Below is a small trained network, with its code and all its weights. Each question gives an input and a class and asks what happens when units are switched off, that is, made to give their printed mean instead of their output.

import numpy as np


def w(rows, s, z=0):
    codes = np.array(rows[::2]) - 128.0
    scale = np.full(codes.shape[1], s)
    scale[-1] = z or s
    return codes * scale


def f(y):
    return np.maximum(y, 0)


def log_softmax(a):
    a = a - a.max(-1, keepdims=True)
    return a - np.log(np.exp(a).sum(-1, keepdims=True))


def net(x, mask):
    res = np.array(x, float).reshape(1, 5) / 4 @ E
    y = f(res @ A[0][:, :-1].T + A[0][:, -1])
    res = res + np.where(mask, y, B[0][:, -1]) @ B[0][:, :-1]
    return log_softmax(res[-1] @ U[:, :-1].T + U[:, -1])


A, B = {}, {}
E = w([
[133,134,182,198,55,124,160,93,96,139,3],'x0',
[129,126,122,133,136,127,131,132,122,131,128],'x1',
[197,68,136,116,128,23,145,137,164,175,130],'x2',
[147,104,164,181,166,105,37,61,95,86,144],'x3',
[128,129,121,121,124,127,128,120,127,130,127],'x4',
],0.012)
A[0] = w([
[154,120,80,36,147,68,153,192,151,181,200,128],'N0',
[108,182,167,228,94,176,78,40,36,56,81,102],'N1',
[127,104,132,110,137,148,117,145,147,153,121,113],'N2',
[106,137,105,69,226,159,44,138,127,82,227,83],'N3',
[191,134,191,156,16,107,200,134,107,175,54,27],'N4',
[78,184,128,100,80,148,180,146,100,144,90,50],'N5',
[199,50,130,164,110,28,151,89,161,170,121,132],'N6',
[104,169,127,92,206,161,78,138,129,126,192,130],'N7',
[170,90,65,40,124,117,168,174,239,185,148,144],'N8',
[100,126,101,96,199,165,52,126,139,102,204,58],'N9',
[127,92,162,144,69,98,193,124,133,157,27,40],'N10',
[156,85,155,158,195,107,25,76,110,103,175,108],'N11',
[127,121,88,78,172,154,74,135,136,64,189,187],'N12',
[120,116,121,150,130,131,139,122,123,115,133,115],'N13',
[153,112,120,89,117,117,151,154,119,127,158,109],'N14',
[110,128,166,204,90,124,108,81,96,92,139,69],'N15',
[131,102,139,132,131,143,146,134,100,138,141,118],'N16',
[198,67,159,140,216,60,32,87,110,84,171,3],'N17',
[146,109,97,88,136,86,175,155,140,152,184,92],'N18',
[52,177,127,91,72,210,217,173,134,179,59,32],'N19',
[116,68,161,133,178,83,65,112,125,105,147,70],'N20',
[122,111,171,188,88,166,35,81,85,92,53,80],'N21',
[122,118,132,122,125,122,141,132,134,118,111,109],'N22',
[184,96,89,61,151,97,174,160,174,144,185,123],'N23',
[67,207,117,88,70,208,213,184,160,134,81,125],'N24',
[218,59,173,157,128,2,104,104,157,172,85,14],'N25',
[30,232,100,88,148,201,127,175,101,89,141,72],'N26',
[38,215,79,74,147,235,149,158,130,91,162,35],'N27',
[138,143,172,163,92,109,176,135,89,180,75,99],'N28',
[101,130,83,92,180,136,58,120,130,56,200,62],'N29',
[132,127,120,173,147,144,114,66,75,126,97,106],'N30',
[165,108,78,46,133,77,168,176,178,152,165,109],'N31',
[133,112,106,117,115,125,102,153,164,139,122,110],'N32',
],0.0064,0.012)
B[0] = w([
[66,156,178,106,184,100,86,142,175,131,143,228],'N0',
[69,224,182,144,171,71,49,104,110,77,104,232],'N1',
[124,119,122,135,144,131,131,104,130,126,130,134],'N2',
[196,137,96,193,67,137,140,80,81,88,74,223],'N3',
[135,63,85,57,108,135,165,187,185,183,200,183],'N4',
[149,137,128,178,131,126,133,120,104,101,118,154],'N5',
[161,95,88,118,80,183,177,145,136,141,140,220],'N6',
[180,117,105,138,81,144,161,126,104,119,107,205],'N7',
[78,160,176,79,195,100,100,136,169,157,146,234],'N8',
[172,169,123,192,74,145,119,88,75,81,67,185],'N9',
[139,74,104,80,126,130,164,167,166,146,175,173],'N10',
[157,103,66,113,58,169,173,132,117,146,122,215],'N11',
[159,74,73,104,95,147,188,159,154,175,174,245],'N12',
[135,140,133,114,130,131,127,117,118,122,150,130],'N13',
[106,129,141,138,154,130,110,119,135,138,131,150],'N14',
[94,163,150,115,148,96,110,121,133,118,107,158],'N15',
[138,121,134,128,129,128,134,124,134,123,130,128],'N16',
[128,58,92,15,100,143,190,210,213,216,210,182],'N17',
[89,156,149,116,162,111,114,122,130,126,123,171],'N18',
[185,157,116,219,93,157,129,57,48,75,48,186],'N19',
[152,109,104,108,123,118,146,162,166,155,140,163],'N20',
[109,172,171,129,168,103,53,117,120,111,107,193],'N21',
[136,117,125,134,135,129,128,131,135,139,117,131],'N22',
[79,144,164,109,174,117,105,141,148,115,142,209],'N23',
[201,116,74,156,45,134,160,109,90,117,123,224],'N24',
[242,178,67,254,49,203,133,48,33,56,39,184],'N25',
[138,57,55,75,113,118,186,179,191,166,175,192],'N26',
[106,65,94,60,118,113,165,182,173,186,179,188],'N27',
[152,103,93,103,83,167,159,135,140,145,141,176],'N28',
[162,157,121,191,76,136,120,85,98,104,62,184],'N29',
[119,150,142,124,152,127,118,110,118,126,118,164],'N30',
[74,147,159,117,173,107,101,122,155,127,133,204],'N31',
[108,120,130,132,138,129,133,133,125,119,126,138],'N32',
],0.0079,0.011)
U = w([
[126,74,102,42,99,117,183,176,168,206,160,76],'0',
[165,144,110,217,63,131,138,87,54,52,72,242],'1',
[30,180,249,100,254,86,35,127,135,108,118,9],'2',
],0.0084,0.0012)

Each question gives the input, the list of numbers given to net, and the class t.
The units are the neurons (one row each of A and B). Each row of codes is followed by its name. A weight is (code - 128) times the scale printed after its matrix; where a second scale follows, it is the last column's (A, B and U).
mask holds one flag per neuron, in row order. A switched-off neuron (its flag False) gives its mean, the last column of its row in B, instead of its output. The means were averaged over made-up inputs and are rounded, as every weight is.
A unit's drop is (log p(t) with every unit on - log p(t) with that unit switched off) / (log p(t) with every unit on - log p(t) with every unit switched off).
The circuit of an input: a set's keep is (log p(t) with only the set's units on - log p(t) with every unit switched off) / (log p(t) with every unit on - log p(t) with every unit switched off). Starting from the 12 units with the biggest drops (on a tie, the unit counted first), units are removed one at a time, each time the one whose removal leaves the highest keep (on an exact tie, the one counted first), for as long as the keep stays at least 0.8.
units of the circuit, in order: the units of the circuit, biggest drop first
most important unit: the unit with the biggest drop
top k neurons: the k neurons with the biggest drops, biggest first
drop when u is switched off: that unit's drop, to one decimal
input [2,2,-8,8,2], class 2: units of the circuit, in order => (N1)
input [-1,3,2,7,-8], class 0: top 2 neurons => (N17; N19)
input [-2,7,-8,-1,0], class 0: top 3 neurons => (N27; N26; N25)
input [0,-1,-5,-1,3], class 0: top 3 neurons => (N25; N26; N3)
input [-1,4,-6,0,-6], class 0: top 3 neurons => (N26; N27; N25)
input [3,1,-1,-7,5], class 1: top 4 neurons => (N19; N24; N17; N12)
input [-8,1,-8,2,0], class 1: top 3 neurons => (N3; N9; N29)
input [8,5,5,-2,-7], class 0: top 2 neurons => (N4; N10)
input [4,0,0,-6,2], class 1: top 2 neurons => (N19; N17)
input [4,4,-2,-8,-4], class 1: top 2 neurons => (N19; N24)
input [2,-2,-1,-8,2], class 1: top 2 neurons => (N19; N24)
input [2,6,0,-4,3], class 1: top 2 neurons => (N17; N12)
input [-8,-4,-5,8,3], class 1: top 3 neurons => (N3; N9; N29)
input [7,-1,-7,1,7], class 2: top neuron => (N1)
input [-7,-3,-6,3,7], class 1: top 2 neurons => (N3; N9)
input [0,-6,3,0,-3], class 2: drop when N12 is switched off => 0.3
input [-1,-7,4,6,-3], class 0: drop when N17 is switched off => 2.1
input [3,2,-4,8,-5], class 2: drop when N24 is switched off => 0.0
input [-7,-1,2,0,-6], class 2: drop when N24 is switched off => 0.1
input [1,-3,0,-3,-6], class 1: most important unit => N17
